Below is a small trained network, with its code and all its weights. Each question gives an input and a class and asks what happens when units are switched off, that is, made to give their printed mean instead of their output.

import numpy as np


def w(rows, s, z=0):
    codes = np.array(rows[::2]) - 128.0
    scale = np.full(codes.shape[1], s)
    scale[-1] = z or s
    return codes * scale


def f(y):
    return y / 2 * (1 + np.tanh(0.7978845608 * (y + 0.044715 * y**3)))


def log_softmax(a):
    a = a - a.max(-1, keepdims=True)
    return a - np.log(np.exp(a).sum(-1, keepdims=True))


def net(x, mask):
    res = np.array(x, float).reshape(1, 7) / 4 @ E
    y = f(res @ A[0][:, :-1].T + A[0][:, -1])
    res = res + np.where(mask, y, B[0][:, -1]) @ B[0][:, :-1]
    return log_softmax(res[-1] @ U[:, :-1].T + U[:, -1])


A, B = {}, {}
E = w([
[127,129,108,115,124,129,141],'x0',
[133,8,155,14,90,113,94],'x1',
[124,137,141,123,130,105,130],'x2',
[179,152,174,136,19,147,223],'x3',
[246,124,93,145,148,84,90],'x4',
[133,118,135,137,136,142,129],'x5',
[130,123,133,143,125,143,110],'x6',
],0.014)
A[0] = w([
[157,76,168,113,39,114,145,83],'n1',
[29,124,112,137,195,129,115,248],'n2',
[67,137,184,126,87,180,175,186],'n3',
[202,134,168,136,118,112,135,154],'n4',
[157,130,135,139,146,158,157,125],'n5',
[35,157,152,155,152,140,154,252],'n6',
[68,167,139,166,171,169,145,207],'n7',
[181,194,116,149,186,120,122,134],'n8',
[68,178,146,142,118,111,146,198],'n9',
[180,153,120,176,93,134,156,136],'n10',
[160,114,62,146,191,69,73,214],'n11',
[160,194,135,187,107,154,156,153],'n12',
[137,72,103,94,170,140,96,160],'n13',
[76,131,171,121,74,136,180,191],'n14',
[148,203,162,153,102,188,186,161],'n15',
[146,166,112,145,113,157,159,105],'n16',
[106,167,67,170,200,118,137,240],'n17',
[79,61,121,65,131,115,116,212],'n18',
[165,92,171,86,86,126,135,86],'n19',
[7,114,143,137,125,139,112,240],'n20',
],0.012,0.0042)
B[0] = w([
[213,74,93,149,106,237,189,244],'n1',
[141,191,113,72,253,217,193,241],'n2',
[82,32,91,162,12,103,104,254],'n3',
[170,240,23,21,118,133,160,193],'n4',
[118,190,177,102,62,95,113,148],'n5',
[116,109,31,79,135,224,40,236],'n6',
[166,122,14,107,145,213,78,221],'n7',
[107,193,136,200,137,89,173,207],'n8',
[150,88,58,104,103,162,88,200],'n9',
[149,214,141,63,86,94,104,207],'n10',
[179,100,152,166,227,52,155,240],'n11',
[78,191,108,92,114,67,127,230],'n12',
[120,127,237,87,250,37,58,209],'n13',
[128,14,70,211,35,136,123,245],'n14',
[83,134,72,112,36,52,80,249],'n15',
[93,166,143,101,92,44,96,178],'n16',
[184,169,76,229,207,177,170,235],'n17',
[97,27,197,86,181,144,132,252],'n18',
[188,91,64,154,194,187,180,217],'n19',
[118,93,129,45,149,229,193,246],'n20',
],0.0063,0.014)
U = w([
[210,157,74,82,153,202,144,250],'0',
[162,169,142,248,178,110,159,156],'1',
[16,104,194,59,167,154,127,98],'2',
[156,85,183,113,165,29,55,129],'3',
[41,130,91,119,86,102,62,105],'4',
[147,226,158,89,96,63,133,67],'5',
[127,63,148,173,95,151,166,15],'6',
],0.012,0.0025)

Each question gives the input, the list of numbers given to net, and the class t.
The units are the neurons (one row each of A and B). Each row of codes is followed by its name. A weight is (code - 128) times the scale printed after its matrix; where a second scale follows, it is the last column's (A, B and U).
mask holds one flag per neuron, in row order. A switched-off neuron (its flag False) gives its mean, the last column of its row in B, instead of its output. The means were averaged over made-up inputs and are rounded, as every weight is.
A unit's drop is (log p(t) with every unit on - log p(t) with that unit switched off) / (log p(t) with every unit on - log p(t) with every unit switched off).
The circuit of an input: a set's keep is (log p(t) with only the set's units on - log p(t) with every unit switched off) / (log p(t) with every unit on - log p(t) with every unit switched off). Starting from the 12 units with the biggest drops (on a tie, the unit counted first), units are removed one at a time, each time the one whose removal leaves the highest keep (on an exact tie, the one counted first), for as long as the keep stays at least 0.8.
circuit, biggest first: the units of the circuit, biggest drop first
unit that matters most: the unit with the biggest drop
k most important neurons: the k neurons with the biggest drops, biggest first
drop when u is switched off: that unit's drop, to one decimal
input [4,-4,-2,-6,1,-6,4], class 1: unit that matters most -> n11
input [0,-5,-1,0,1,8,3], class 1: circuit, biggest first -> [n20 n8]
input [-2,5,-1,-8,2,-8,-4], class 3: 2 most important neurons -> [n11 n13]
input [1,6,5,1,-8,5,-6], class 6: 2 most important neurons -> [n14 n3]
input [6,7,-4,-3,1,8,-8], class 3: 2 most important neurons -> [n13 n20]
input [-6,1,8,8,-4,-4,-1], class 6: 3 most important neurons -> [n1 n14 n19]
input [3,1,6,6,-6,-1,-2], class 6: 2 most important neurons -> [n1 n14]
input [0,0,8,-8,2,3,1], class 1: 2 most important neurons -> [n17 n2]
input [0,-7,-5,-1,5,-1,-3], class 1: drop when n17 is switched off -> 0.3
input [-8,0,-3,4,-6,8,-6], class 4: drop when n15 is switched off -> 0.2
input [1,-4,-1,6,1,-4,-5], class 5: drop when n10 is switched off -> 0.1
